46 158 90 47 55 73 137 45
130 51 80 107 97 97 94 118
110 66 64 60 51 81 113 80
31 180 94 24 39 79 134 24
64 117 66 25 24 70 133 41
97 79 64 74 66 71 125 85
77 143 120 74 85 112 94 73
37 165 85 25 37 72 139 29
90 142 146 144 155 124 84 120
:
46 158 90 47 55 73 137 45
110 66 64 60 51 81 113 80
64 117 66 25 24 70 133 41
77 143 120 74 85 112 94 73
90 142 146 144 155 124 84 120

145 33 143 52 158 172 170 66 139 86 77 132
52 89 91 39 57 72 109 149 43 43 33 58
:
145 33 143 52 158 172 170 66 139 86 77 132

100 81 51 117 117
67 98 113 95 73
123 68 151 131 55
41 124 100 104 100
100 62 142 116 167
145 104 40 93 72
95 105 97 121 87
103 116 124 98 87
98 108 156 116 92
123 44 117 110 100
:
100 81 51 117 117
123 68 151 131 55
100 62 142 116 167
95 105 97 121 87
98 108 156 116 92

102 96 90 96 101 108
134 40 105 119 92 111
137 34 84 131 80 105
:
102 96 90 96 101 108
137 34 84 131 80 105

99 132 98 122 81 111 89 113 183 132 111
109 130 95 94 94 94 88 107 119 68 109
94 95 98 99 104 90 115 110 141 92 108
:
99 132 98 122 81 111 89 113 183 132 111
94 95 98 99 104 90 115 110 141 92 108

129 135 130
122 181 126
56 133 46
73 162 56
125 154 130
64 90 51
56 122 42
:
129 135 130
56 133 46
125 154 130
56 122 42
---
99 66 70 19
84 165 144 45
93 148 131 27
:
165 144
148 131

57 110 125 79 92
104 98 80 31 120
111 53 68 96 128
:
98 80
53 68

125 28 134 112 100
154 58 119 73 84
79 116 99 106 91
61 126 119 120 133
103 180 70 120 140
:
58 119
116 99

144 146 151
141 137 170
131 154 171
:
137 170
154 171

110 80 24 94
80 41 152 128
110 113 75 27
:
41 152
113 75

31 53 50 18 100
163 138 123 174 109
66 93 117 53 80
154 138 130 178 105
:
138 123
93 117

121 81 113 109
59 112 72 107
117 122 98 87
40 73 76 132
48 106 69 119
:
112 72
122 98
---
131 135 123 84 37 184 114 105 92 49 116 83 70 55 99 91
143 121 130 69 38 162 117 89 96 81 114 70 25 78 117 110
134 134 124 80 36 182 115 103 92 53 116 81 63 58 101 93
146 115 130 68 40 152 115 88 97 88 111 71 27 86 116 111
148 112 129 69 41 147 114 89 98 90 110 72 31 90 115 110
:
91 99 55 70 83 116 49 92 105 114 184 37 84 123 135 131
110 117 78 25 70 114 81 96 89 117 162 38 69 130 121 143
93 101 58 63 81 116 53 92 103 115 182 36 80 124 134 134
111 116 86 27 71 111 88 97 88 115 152 40 68 130 115 146
110 115 90 31 72 110 90 98 89 114 147 41 69 129 112 148

81 113 101 139 101 76 96 101 97 101 99 108 98 78
99 85 93 99 98 96 94 101 96 101 104 88 96 123
99 82 107 110 96 93 94 99 97 96 97 87 94 129
112 91 101 71 103 105 104 101 108 108 99 92 102 132
125 100 101 39 105 132 100 97 98 97 102 97 95 105
112 110 96 73 100 110 99 104 97 102 97 109 104 70
:
78 98 108 99 101 97 101 96 76 101 139 101 113 81
123 96 88 104 101 96 101 94 96 98 99 93 85 99
129 94 87 97 96 97 99 94 93 96 110 107 82 99
132 102 92 99 108 108 101 104 105 103 71 101 91 112
105 95 97 102 97 98 97 100 132 105 39 101 100 125
70 104 109 97 102 97 104 99 110 100 73 96 110 112

140 135
177 172
125 162
150 123
105 161
113 120
110 121
105 123
110 133
117 140
:
135 140
172 177
162 125
123 150
161 105
120 113
121 110
123 105
133 110
140 117

113 99 90 106
38 24 57 81
113 99 106 130
105 105 109 72
115 120 119 72
38 73 121 78
49 51 79 84
115 98 77 113
97 112 119 83
:
106 90 99 113
81 57 24 38
130 106 99 113
72 109 105 105
72 119 120 115
78 121 73 38
84 79 51 49
113 77 98 115
83 119 112 97

108 105 92 120 72 123 100 130 98 102 112 126
96 105 90 34 98 118 56 110 76 99 96 112
78 82 101 162 95 65 128 70 118 104 81 61
156 96 111 79 105 166 109 165 113 100 155 165
110 81 79 129 86 127 109 151 79 100 139 153
68 101 98 34 92 77 61 70 58 106 74 75
114 100 103 38 103 130 67 120 74 102 99 121
102 103 79 116 92 135 91 141 106 104 113 132
:
126 112 102 98 130 100 123 72 120 92 105 108
112 96 99 76 110 56 118 98 34 90 105 96
61 81 104 118 70 128 65 95 162 101 82 78
165 155 100 113 165 109 166 105 79 111 96 156
153 139 100 79 151 109 127 86 129 79 81 110
75 74 106 58 70 61 77 92 34 98 101 68
121 99 102 74 120 67 130 103 38 103 100 114
132 113 104 106 141 91 135 92 116 79 103 102

33 78
22 78
60 85
21 76
24 76
97 94
45 81
79 89
27 79
:
78 33
78 22
85 60
76 21
76 24
94 97
81 45
89 79
79 27
---
120 107 96 114 105 112 67 113
119 96 112 98 113 74 78 111
87 84 96 117 85 82 121 96
132 88 69 83 102 129 122 111
65 77 165 109 163 74 125 172
140 108 92 90 89 72 54 88
71 116 145 166 96 66 86 91
101 94 126 100 125 71 87 127
119 95 89 103 104 116 110 110
:
120 107 96 114 105 112 67 113
87 84 96 117 85 82 121 96
65 77 165 109 163 74 125 172
71 116 145 166 96 66 86 91
119 95 89 103 104 116 110 110

90 98 97 98 96
104 126 96 175 156
121 66 77 51 69
87 91 84 101 97
41 106 92 123 102
83 89 82 99 95
68 75 86 41 46
103 108 93 133 125
75 78 77 77 77
76 68 83 39 48
74 69 84 38 47
101 112 91 142 131
:
90 98 97 98 96
121 66 77 51 69
41 106 92 123 102
68 75 86 41 46
75 78 77 77 77
74 69 84 38 47

72 76 61 83 66 77
88 84 79 94 74 91
32 37 23 35 50 33
36 35 20 36 40 29
75 73 72 74 82 74
77 69 74 71 82 74
31 37 22 36 48 35
71 75 72 74 84 80
33 35 16 35 38 26
71 74 71 71 83 76
:
72 76 61 83 66 77
32 37 23 35 50 33
75 73 72 74 82 74
31 37 22 36 48 35
33 35 16 35 38 26

20 88 67
20 59 74
109 49 113
109 118 107
91 49 107
:
20 88 67
109 49 113
91 49 107

120 99 120 88 86 78 53 160 101 132 116 152
109 95 103 120 52 99 97 90 36 109 101 121
94 117 42 67 62 91 99 58 76 86 59 103
:
120 99 120 88 86 78 53 160 101 132 116 152
94 117 42 67 62 91 99 58 76 86 59 103

91 82 51 37 74 64 49 83 44 80
113 115 140 147 124 117 144 108 147 105
143 116 156 136 114 120 151 136 143 133
68 90 79 80 103 104 83 93 72 90
105 100 148 148 126 131 144 114 147 116
91 106 54 49 86 104 52 93 43 89
:
91 82 51 37 74 64 49 83 44 80
143 116 156 136 114 120 151 136 143 133
105 100 148 148 126 131 144 114 147 116

134 154 102 122 98 126 63 127 58 96 108 109 100
96 88 121 137 113 127 143 159 85 84 110 85 110
98 78 96 102 87 92 67 105 104 181 127 102 99
:
134 154 102 122 98 126 63 127 58 96 108 109 100
98 78 96 102 87 92 67 105 104 181 127 102 99
---
159 66 92 114 69
153 140 121 121 162
:
159 140

99 35 84 95
79 64 69 135
97 99 76 135
117 93 122 63
51 130 85 135
:
99 64 76 63

105 164 107 135
66 82 118 70
93 91 152 80
94 130 39 110
:
105 82 152 110

99 89 89
90 83 77
93 88 82
78 97 52
107 120 41
:
99 83 82

63 137
36 100
111 86
120 103
162 53
:
63 100

105 133 142 29 160
120 73 138 91 69
:
105 73

173 120
93 110
71 85
:
173 110

46 138
34 41
123 126
90 139
:
46 41
